Here is a tiny trained network, its code and every weight. The questions are about switching its units off for an input and a target symbol, where a switched-off unit gives its printed mean instead of its output.

import numpy as np


def w(rows, s, z=0):
    codes = np.array(rows[::2]) - 128.0
    scale = np.full(codes.shape[1], s)
    scale[-1] = z or s
    return codes * scale


def f(y):
    return y / 2 * (1 + np.tanh(0.7978845608 * (y + 0.044715 * y**3)))


def softmax(a):
    e = np.exp(a - a.max(-1, keepdims=True))
    return e / e.sum(-1, keepdims=True)


def log_softmax(a):
    a = a - a.max(-1, keepdims=True)
    return a - np.log(np.exp(a).sum(-1, keepdims=True))


def net(x, mask):
    ids = ['ΠΩαγδεζημξφψ'.index(c) for c in x.split()]
    T = len(ids)
    res = E[ids] + P[:T]
    r = res
    for j in range(2):
        rows = slice(3 * j, 3 * j + 3)
        q, k, v = (r @ M[0][rows].T for M in (Q, K, V))
        z = softmax(np.where(np.tri(T) > 0, q @ k.T / 3**0.5, -1e9)) @ v
        o = O[0][rows]
        res = res + np.where(mask[j], z, o[:, -1]) @ o[:, :-1]
    y = f(res @ A[0][:, :-1].T + A[0][:, -1])
    res = res + np.where(mask[2:10], y, B[0][:, -1]) @ B[0][:, :-1]
    return log_softmax(res[-1] @ U[:, :-1].T + U[:, -1])


Q, K, V, O, A, B = {}, {}, {}, {}, {}, {}
E = w([
[6,98,120],'Π',
[124,112,175],'Ω',
[159,201,76],'α',
[91,203,113],'γ',
[108,126,134],'δ',
[138,132,117],'ε',
[108,43,118],'ζ',
[106,186,112],'η',
[68,102,215],'μ',
[56,150,57],'ξ',
[102,158,103],'φ',
[150,65,145],'ψ',
],0.015)
P = w([
[213,69,82],'0',
[183,236,37],'1',
[226,109,3],'2',
[160,146,66],'3',
[166,127,164],'4',
[87,138,125],'5',
],0.005)
Q[0] = w([
[46,87,46],'H1',
[214,142,115],'H1',
[116,91,245],'H1',
[153,67,186],'H2',
[56,121,128],'H2',
[192,34,255],'H2',
],0.006)
K[0] = w([
[113,78,221],'H1',
[15,54,218],'H1',
[68,203,151],'H1',
[163,169,150],'H2',
[38,33,133],'H2',
[67,255,133],'H2',
],0.0063)
V[0] = w([
[226,129,157],'H1',
[197,104,6],'H1',
[194,119,139],'H1',
[118,92,43],'H2',
[149,164,138],'H2',
[203,192,57],'H2',
],0.014)
O[0] = w([
[125,254,197,3],'H1',
[6,50,163,183],'H1',
[103,195,236,55],'H1',
[101,62,136,234],'H2',
[46,193,116,75],'H2',
[45,125,209,66],'H2',
],0.0074,0.0052)
A[0] = w([
[144,47,126,175],'N1',
[87,125,25,10],'N2',
[115,189,89,102],'N3',
[2,128,61,36],'N4',
[92,148,107,76],'N5',
[148,142,188,255],'N6',
[100,240,105,8],'N7',
[237,129,137,35],'N8',
],0.0084,0.0037)
B[0] = w([
[59,190,94,254],'N1',
[150,255,167,213],'N2',
[125,139,184,119],'N3',
[253,202,198,224],'N4',
[160,120,226,126],'N5',
[53,142,54,135],'N6',
[171,5,132,121],'N7',
[191,227,91,131],'N8',
],0.0061,0.0081)
U = w([
[119,116,138,106],'Π',
[113,122,159,32],'Ω',
[88,152,150,48],'α',
[116,107,133,254],'γ',
[151,34,141,106],'δ',
[169,74,169,2],'ε',
[162,64,55,149],'ζ',
[141,99,167,98],'η',
[105,111,140,7],'μ',
[146,157,132,196],'ξ',
[102,134,212,121],'φ',
[250,109,136,145],'ψ',
],0.013,0.0046)

Each question gives the input, a string of symbols that net reads in full, and the target symbol t.
The units are the heads (3 rows each of Q, K, V and O) and the neurons (one row each of A and B). Each row of codes is followed by its name. A weight is (code - 128) times the scale printed after its matrix; where a second scale follows, it is the last column's (O, A, B and U).
mask holds one flag per unit, heads first, then neurons. A switched-off unit (its flag False) gives its mean, the last column of its rows in O or B, instead of its output. The means were averaged over made-up inputs and are rounded, as every weight is.
A unit's drop is (log p(t) with every unit on - log p(t) with that unit switched off) / (log p(t) with every unit on - log p(t) with every unit switched off).
The circuit of an input: a set's keep is (log p(t) with only the set's units on - log p(t) with every unit switched off) / (log p(t) with every unit on - log p(t) with every unit switched off). Starting from all 10 units, units are removed one at a time, each time the one whose removal leaves the highest keep (on an exact tie, the one counted first), for as long as the keep stays at least 0.8.
circuit, biggest first: the units of the circuit, biggest drop first
k most important neurons: the k neurons with the biggest drops, biggest first
which heads matter: for each layer, one digit per head in row order, 1 if its drop is at least 0.15 and else 0, layers parted by /
drop of u: that unit's drop, to one decimal
input Π Π Π ψ, target ζ: circuit, biggest first => H1, N4
input μ Π ζ ζ δ, target ζ: circuit, biggest first => N4, H2, N2
input Π Π δ δ δ, target ζ: circuit, biggest first => H1, N4, N2
input Π Π Π Ω, target ζ: circuit, biggest first => H1, N4
input Π δ μ δ μ η, target ψ: circuit, biggest first => H1, H2
input Π ζ Π μ Π ζ, target ζ: which heads matter => 11
input Π Π γ, target ζ: circuit, biggest first => H1
input Π Π γ η, target ζ: which heads matter => 10
input Π ψ μ, target ζ: which heads matter => 01
input α γ α, target φ: circuit, biggest first => H2, H1
input δ Π Π Π α, target ζ: which heads matter => 10
input φ α η φ μ, target φ: which heads matter => 11
input μ μ Π δ, target ψ: 2 most important neurons => N8, N1
input Π μ μ μ ζ, target ψ: circuit, biggest first => H1
input ε α ε ψ δ, target φ: drop of H2 => 0.4
input Π Π Π Π, target ζ: drop of N7 => 0.0
input Π ζ Π Π Ω ψ, target ζ: drop of N4 => 0.2
input μ μ δ, target ψ: drop of H2 => 0.4
